Here is a tiny trained network, its code and every weight. The questions are about switching its units off for an input and a target symbol, where a switched-off unit gives its printed mean instead of its output.

import numpy as np


def w(rows, s, z=0):
    codes = np.array(rows[::2]) - 128.0
    scale = np.full(codes.shape[1], s)
    scale[-1] = z or s
    return codes * scale


def norm(h):
    return h / np.sqrt((h * h).mean(-1, keepdims=True) + 1e-5)


def f(y):
    return y / 2 * (1 + np.tanh(0.7978845608 * (y + 0.044715 * y**3)))


def softmax(a):
    e = np.exp(a - a.max(-1, keepdims=True))
    return e / e.sum(-1, keepdims=True)


def log_softmax(a):
    a = a - a.max(-1, keepdims=True)
    return a - np.log(np.exp(a).sum(-1, keepdims=True))


def net(x, mask):
    ids = ['ΓΞζλτω'.index(c) for c in x.split()]
    T = len(ids)
    res = E[ids] + P[:T]
    r = norm(res)
    for j in range(2):
        rows = slice(2 * j, 2 * j + 2)
        q, k, v = (r @ M[0][rows].T for M in (Q, K, V))
        z = softmax(np.where(np.tri(T) > 0, q @ k.T / 2**0.5, -1e9)) @ v
        o = O[0][rows]
        res = res + np.where(mask[j], z, o[:, -1]) @ o[:, :-1]
    y = f(norm(res) @ A[0][:, :-1].T + A[0][:, -1])
    res = res + np.where(mask[2:18], y, B[0][:, -1]) @ B[0][:, :-1]
    return log_softmax(norm(res)[-1] @ U[:, :-1].T + U[:, -1])


Q, K, V, O, A, B = {}, {}, {}, {}, {}, {}
E = w([
[143,250,77,125],'Γ',
[131,51,17,176],'Ξ',
[59,242,168,179],'ζ',
[196,156,179,160],'λ',
[124,127,253,62],'τ',
[113,154,138,57],'ω',
],0.014)
P = w([
[124,2,175,161],'0',
[107,62,152,144],'1',
[100,104,149,137],'2',
[96,133,140,139],'3',
[94,159,131,143],'4',
[89,180,116,151],'5',
],0.0094)
Q[0] = w([
[121,135,52,1],'h1',
[15,139,152,122],'h1',
[44,144,114,155],'h2',
[119,141,73,140],'h2',
],0.017)
K[0] = w([
[160,155,5,38],'h1',
[24,173,158,74],'h1',
[31,151,77,130],'h2',
[118,97,75,135],'h2',
],0.013)
V[0] = w([
[83,187,212,102],'h1',
[142,177,147,2],'h1',
[159,190,180,154],'h2',
[171,56,225,192],'h2',
],0.0072)
O[0] = w([
[217,3,97,148,254],'h1',
[16,109,215,102,144],'h1',
[160,86,25,191,165],'h2',
[75,182,70,216,227],'h2',
],0.0052,0.0042)
A[0] = w([
[130,227,34,134,113],'n1',
[152,176,146,110,144],'n2',
[146,87,140,109,78],'n3',
[205,98,74,124,19],'n4',
[144,125,146,64,214],'n5',
[140,44,97,130,126],'n6',
[159,251,85,117,148],'n7',
[182,227,126,62,50],'n8',
[44,161,133,48,25],'n9',
[132,142,72,71,201],'n10',
[140,134,153,179,115],'n11',
[153,229,181,156,178],'n12',
[163,162,111,90,45],'n13',
[155,145,150,63,254],'n14',
[149,180,211,140,207],'n15',
[108,102,120,93,145],'n16',
],0.017,0.003)
B[0] = w([
[179,139,196,240,255],'n1',
[122,129,82,121,144],'n2',
[97,132,154,152,146],'n3',
[100,120,77,41,168],'n4',
[152,178,148,188,173],'n5',
[74,127,84,67,184],'n6',
[101,110,222,215,232],'n7',
[132,134,4,106,166],'n8',
[163,206,114,37,180],'n9',
[184,161,92,129,156],'n10',
[110,126,137,68,192],'n11',
[115,184,9,94,244],'n12',
[150,141,85,132,127],'n13',
[175,143,128,181,174],'n14',
[160,35,130,71,242],'n15',
[105,185,115,144,151],'n16',
],0.022,0.0074)
U = w([
[173,135,80,235,159],'Γ',
[203,131,119,118,2],'Ξ',
[178,130,127,131,6],'ζ',
[99,107,24,65,172],'λ',
[76,97,244,162,234],'τ',
[128,254,190,83,124],'ω',
],0.0079,0.0044)

Each question gives the input, a string of symbols that net reads in full, and the target symbol t.
The units are the heads (2 rows each of Q, K, V and O) and the neurons (one row each of A and B). Each row of codes is followed by its name. A weight is (code - 128) times the scale printed after its matrix; where a second scale follows, it is the last column's (O, A, B and U).
mask holds one flag per unit, heads first, then neurons. A switched-off unit (its flag False) gives its mean, the last column of its rows in O or B, instead of its output. The means were averaged over made-up inputs and are rounded, as every weight is.
A unit's drop is (log p(t) with every unit on - log p(t) with that unit switched off) / (log p(t) with every unit on - log p(t) with every unit switched off).
The circuit of an input: a set's keep is (log p(t) with only the set's units on - log p(t) with every unit switched off) / (log p(t) with every unit on - log p(t) with every unit switched off). Starting from the 12 units with the biggest drops (on a tie, the unit counted first), units are removed one at a time, each time the one whose removal leaves the highest keep (on an exact tie, the one counted first), for as long as the keep stays at least 0.8.
circuit, biggest first: the units of the circuit, biggest drop first
top k neurons: the k neurons with the biggest drops, biggest first
heads that matter: for each layer, one digit per head in row order, 1 if its drop is at least 0.15 and else 0, layers parted by /
drop of u: that unit's drop, to one decimal
input ω ω ζ Ξ Ξ Ξ, target τ: circuit, biggest first -> [n12 n8]
input τ Ξ ζ Ξ τ λ, target λ: heads that matter -> 10
input Γ Ξ ω ζ τ τ, target τ: circuit, biggest first -> [h1 n12]
input ζ λ ζ λ ζ, target τ: heads that matter -> 10
input τ ζ ζ Γ Ξ, target λ: top neuron -> [n6]
input τ τ λ Ξ Ξ τ, target λ: top 3 neurons -> [n1 n7 n15]
input Γ τ λ Ξ ζ, target λ: top 2 neurons -> [n12 n15]
input λ λ ζ, target λ: top 2 neurons -> [n12 n11]
input ζ ζ τ ζ, target τ: top 2 neurons -> [n7 n8]
input Γ Ξ Γ Ξ Ξ, target τ: drop of n1 -> 0.1
input ζ τ Ξ ω, target ω: drop of n9 -> 0.5
input Ξ Ξ τ λ, target λ: drop of h1 -> 0.0
input ω ζ ω λ τ, target τ: drop of n12 -> 0.9
input ω τ ω Γ Ξ, target λ: top neuron -> [n7]
